Here is a tiny trained network, its code and every weight. The questions are about switching its units off for an input and a class, where a switched-off unit gives its printed mean instead of its output.

import numpy as np


def w(rows, s, z=0):
    codes = np.array(rows[::2]) - 128.0
    scale = np.full(codes.shape[1], s)
    scale[-1] = z or s
    return codes * scale


def f(y):
    return np.maximum(y, 0)


def log_softmax(a):
    a = a - a.max(-1, keepdims=True)
    return a - np.log(np.exp(a).sum(-1, keepdims=True))


def net(x, mask):
    res = np.array(x, float).reshape(1, 5) / 4 @ E
    y = f(res @ A[0][:, :-1].T + A[0][:, -1])
    res = res + np.where(mask, y, B[0][:, -1]) @ B[0][:, :-1]
    return log_softmax(res[-1] @ U[:, :-1].T + U[:, -1])


A, B = {}, {}
E = w([
[201,107,2],'x0',
[245,33,187],'x1',
[220,233,114],'x2',
[95,26,48],'x3',
[87,163,77],'x4',
],0.0067)
A[0] = w([
[162,203,187,201],'n1',
[71,144,212,208],'n2',
[177,99,207,253],'n3',
[83,90,214,194],'n4',
[128,103,200,168],'n5',
[142,195,117,227],'n6',
[152,61,7,227],'n7',
[75,244,140,226],'n8',
[87,174,65,200],'n9',
[170,215,103,237],'n10',
],0.014,0.0045)
B[0] = w([
[193,186,128,226],'n1',
[93,100,180,222],'n2',
[246,69,137,223],'n3',
[142,43,241,215],'n4',
[190,67,193,189],'n5',
[135,226,72,203],'n6',
[74,24,2,237],'n7',
[86,224,158,249],'n8',
[15,152,56,205],'n9',
[156,182,59,226],'n10',
],0.0094,0.012)
U = w([
[170,90,248,132],'0',
[72,211,124,157],'1',
[223,159,126,7],'2',
[116,52,50,232],'3',
[50,127,198,76],'4',
],0.013,0.0021)

Each question gives the input, the list of numbers given to net, and the class t.
The units are the neurons (one row each of A and B). Each row of codes is followed by its name. A weight is (code - 128) times the scale printed after its matrix; where a second scale follows, it is the last column's (A, B and U).
mask holds one flag per neuron, in row order. A switched-off neuron (its flag False) gives its mean, the last column of its row in B, instead of its output. The means were averaged over made-up inputs and are rounded, as every weight is.
A unit's drop is (log p(t) with every unit on - log p(t) with that unit switched off) / (log p(t) with every unit on - log p(t) with every unit switched off).
The circuit of an input: a set's keep is (log p(t) with only the set's units on - log p(t) with every unit switched off) / (log p(t) with every unit on - log p(t) with every unit switched off). Starting from all 10 units, units are removed one at a time, each time the one whose removal leaves the highest keep (on an exact tie, the one counted first), for as long as the keep stays at least 0.8.
units of the circuit, in order: the units of the circuit, biggest drop first
top k neurons: the k neurons with the biggest drops, biggest first
drop of u: that unit's drop, to one decimal
input [-1,-2,8,1,-3], class 1: top 2 neurons -> [n3 n5]
input [-2,-5,-8,1,-7], class 0: top neuron -> [n4]
input [-2,-3,-5,3,3], class 4: units of the circuit, in order -> [n3 n10]
input [0,8,4,3,1], class 3: top 4 neurons -> [n8 n7 n4 n1]
input [-1,-2,-5,1,-1], class 0: units of the circuit, in order -> [n7 n4]
input [5,4,3,0,-8], class 3: top 2 neurons -> [n7 n8]
input [-3,7,0,8,-4], class 0: top 2 neurons -> [n9 n4]
input [-3,-2,1,-3,-4], class 0: drop of n9 -> 0.1
input [7,2,3,-1,-4], class 3: drop of n7 -> 0.6
input [4,2,5,1,5], class 3: drop of n7 -> 0.3
